Below is a small trained network, with its code and all its weights. Each question gives an input and a class and asks what happens when units are switched off, that is, made to give their printed mean instead of their output.

import numpy as np


def w(rows, s, z=0):
    codes = np.array(rows[::2]) - 128.0
    scale = np.full(codes.shape[1], s)
    scale[-1] = z or s
    return codes * scale


def norm(h):
    return h / np.sqrt((h * h).mean(-1, keepdims=True) + 1e-5)


def f(y):
    return np.maximum(y, 0)


def log_softmax(a):
    a = a - a.max(-1, keepdims=True)
    return a - np.log(np.exp(a).sum(-1, keepdims=True))


def net(x, mask):
    res = np.array(x, float).reshape(1, 7) / 4 @ E
    u = 0
    for l in range(2):
        y = f(norm(res) @ A[l][:, :-1].T + A[l][:, -1])
        res = res + np.where(mask[u : u + 8], y, B[l][:, -1]) @ B[l][:, :-1]
        u += 8
    return log_softmax(norm(res)[-1] @ U[:, :-1].T + U[:, -1])


A, B = {}, {}
E = w([
[148,142,69,30,157,129,158],'x0',
[178,135,130,93,110,183,42],'x1',
[219,78,198,115,117,11,90],'x2',
[129,127,127,127,131,126,126],'x3',
[139,3,5,191,194,102,65],'x4',
[132,129,82,122,45,112,138],'x5',
[124,124,129,126,123,126,130],'x6',
],0.0048)
A[0] = w([
[78,183,70,92,118,209,150,152],'0.n0',
[96,123,195,254,117,146,39,3],'0.n1',
[116,59,64,180,158,136,117,183],'0.n2',
[172,128,39,25,198,117,156,86],'0.n3',
[93,150,96,182,42,93,92,139],'0.n4',
[140,110,184,116,147,198,22,89],'0.n5',
[45,125,192,187,100,136,74,83],'0.n6',
[125,77,142,203,90,146,93,106],'0.n7',
],0.0075,0.004)
B[0] = w([
[165,59,200,92,150,111,136,253],'0.n0',
[99,186,85,3,225,128,86,192],'0.n1',
[139,185,189,188,67,131,126,246],'0.n2',
[75,221,137,89,151,105,64,225],'0.n3',
[131,151,34,21,129,100,185,187],'0.n4',
[190,145,74,152,99,134,237,196],'0.n5',
[119,115,106,40,181,101,139,187],'0.n6',
[82,189,163,107,109,121,89,186],'0.n7',
],0.0071,0.0046)
A[1] = w([
[97,99,37,153,164,113,57,5],'1.n0',
[213,148,98,69,122,126,94,234],'1.n1',
[140,212,135,174,92,136,96,111],'1.n2',
[80,133,174,175,193,83,167,231],'1.n3',
[156,97,134,112,121,213,90,162],'1.n4',
[101,181,203,53,86,152,157,92],'1.n5',
[32,101,95,114,129,254,142,55],'1.n6',
[127,64,45,191,157,121,75,111],'1.n7',
],0.0088,0.0028)
B[1] = w([
[97,209,141,183,81,132,76,140],'1.n0',
[58,73,134,128,148,133,188,224],'1.n1',
[203,107,95,137,168,165,121,164],'1.n2',
[172,92,84,85,134,197,163,201],'1.n3',
[169,127,80,124,114,102,203,146],'1.n4',
[130,136,85,217,132,133,52,255],'1.n5',
[160,64,197,100,103,1,103,151],'1.n6',
[111,174,192,159,81,183,153,138],'1.n7',
],0.0094,0.0092)
U = w([
[155,202,209,229,75,173,93,126],'0',
[88,165,111,65,175,88,60,73],'1',
[171,78,87,154,136,120,124,224],'2',
[177,17,255,113,103,45,122,83],'3',
[133,100,95,127,114,145,151,197],'4',
[154,92,79,158,139,138,134,162],'5',
[177,97,41,145,123,156,217,3],'6',
],0.011,0.0062)

Each question gives the input, the list of numbers given to net, and the class t.
The units are the neurons (one row each of A and B). Each row of codes is followed by its name. A weight is (code - 128) times the scale printed after its matrix; where a second scale follows, it is the last column's (A, B and U).
mask holds one flag per neuron, layer by layer. A switched-off neuron (its flag False) gives its mean, the last column of its row in B, instead of its output. The means were averaged over made-up inputs and are rounded, as every weight is.
A unit's drop is (log p(t) with every unit on - log p(t) with that unit switched off) / (log p(t) with every unit on - log p(t) with every unit switched off).
The circuit of an input: a set's keep is (log p(t) with only the set's units on - log p(t) with every unit switched off) / (log p(t) with every unit on - log p(t) with every unit switched off). Starting from the 12 units with the biggest drops (on a tie, the unit counted first), units are removed one at a time, each time the one whose removal leaves the highest keep (on an exact tie, the one counted first), for as long as the keep stays at least 0.8.
units of the circuit, in order: the units of the circuit, biggest drop first
k most important neurons: the k neurons with the biggest drops, biggest first
top k neurons in layer l: the k neurons of layer l with the biggest drops, biggest first
input [-7,0,1,-4,8,-4,-4], class 0: 2 most important neurons : (1.n0 1.n7)
input [-8,8,8,-2,-3,-3,3], class 1: top 2 neurons in layer 1 : (1.n6 1.n3)
input [8,0,-2,-1,-3,2,-7], class 1: units of the circuit, in order : (0.n3)
input [7,-4,3,-4,0,7,-1], class 1: 3 most important neurons : (0.n3 1.n3 0.n5)
input [2,1,6,-1,7,-6,-4], class 0: units of the circuit, in order : (1.n7 0.n0 1.n0)
input [-5,-8,2,0,1,2,-3], class 6: 3 most important neurons : (1.n3 0.n3 1.n6)
input [-2,7,5,-6,-4,2,0], class 6: 2 most important neurons : (0.n5 1.n1)
input [1,-8,2,-8,8,3,1], class 0: units of the circuit, in order : (1.n7 1.n0)
input [2,-4,-5,1,-4,1,-8], class 2: 3 most important neurons : (1.n5 0.n2 0.n0)
input [-6,0,-8,-2,0,3,0], class 3: 2 most important neurons : (1.n6 0.n3)
input [-3,-1,-6,-2,-4,1,-4], class 3: 3 most important neurons : (1.n6 0.n2 0.n3)
input [-6,-8,0,4,5,2,5], class 6: units of the circuit, in order : (1.n3 1.n5)
input [-8,8,-7,6,-2,7,-3], class 1: top 4 neurons in layer 0 : (0.n1 0.n4 0.n7 0.n6)
input [-2,7,7,-5,8,-1,-6], class 0: 3 most important neurons : (1.n7 0.n0 1.n0)
input [2,-2,5,-8,-4,2,-1], class 5: units of the circuit, in order : (1.n5 0.n2)
input [6,-7,-8,5,-3,-1,2], class 3: units of the circuit, in order : (1.n6 0.n0)
input [-8,8,-4,6,-5,1,8], class 1: units of the circuit, in order : (0.n1 0.n6)
input [-2,2,-1,-6,-4,-2,-4], class 5: units of the circuit, in order : (0.n2 1.n5 0.n6)
input [-8,-6,6,2,-7,1,3], class 1: top neuron in layer 1 : (1.n7)
input [-4,0,4,6,3,-8,6], class 4: top 4 neurons in layer 0 : (0.n5 0.n1 0.n3 0.n0)
input [3,-6,-2,-1,7,6,5], class 0: units of the circuit, in order : (1.n0 1.n7)
input [-8,0,-2,8,-2,-6,-4], class 1: units of the circuit, in order : (0.n1)
input [-5,-3,5,3,-4,-1,-2], class 1: 2 most important neurons : (0.n1 0.n6)
input [-6,7,-1,-5,3,1,3], class 6: 2 most important neurons : (0.n5 0.n3)
input [2,0,-5,3,6,-6,-5], class 0: units of the circuit, in order : (1.n7 1.n0)
input [-1,-3,-8,-5,-5,1,-4], class 3: 2 most important neurons : (1.n6 0.n2)
input [7,-6,-1,4,5,-3,5], class 1: units of the circuit, in order : (0.n3)
input [-8,0,-8,-1,8,-1,-3], class 0: 3 most important neurons : (1.n0 1.n7 0.n2)
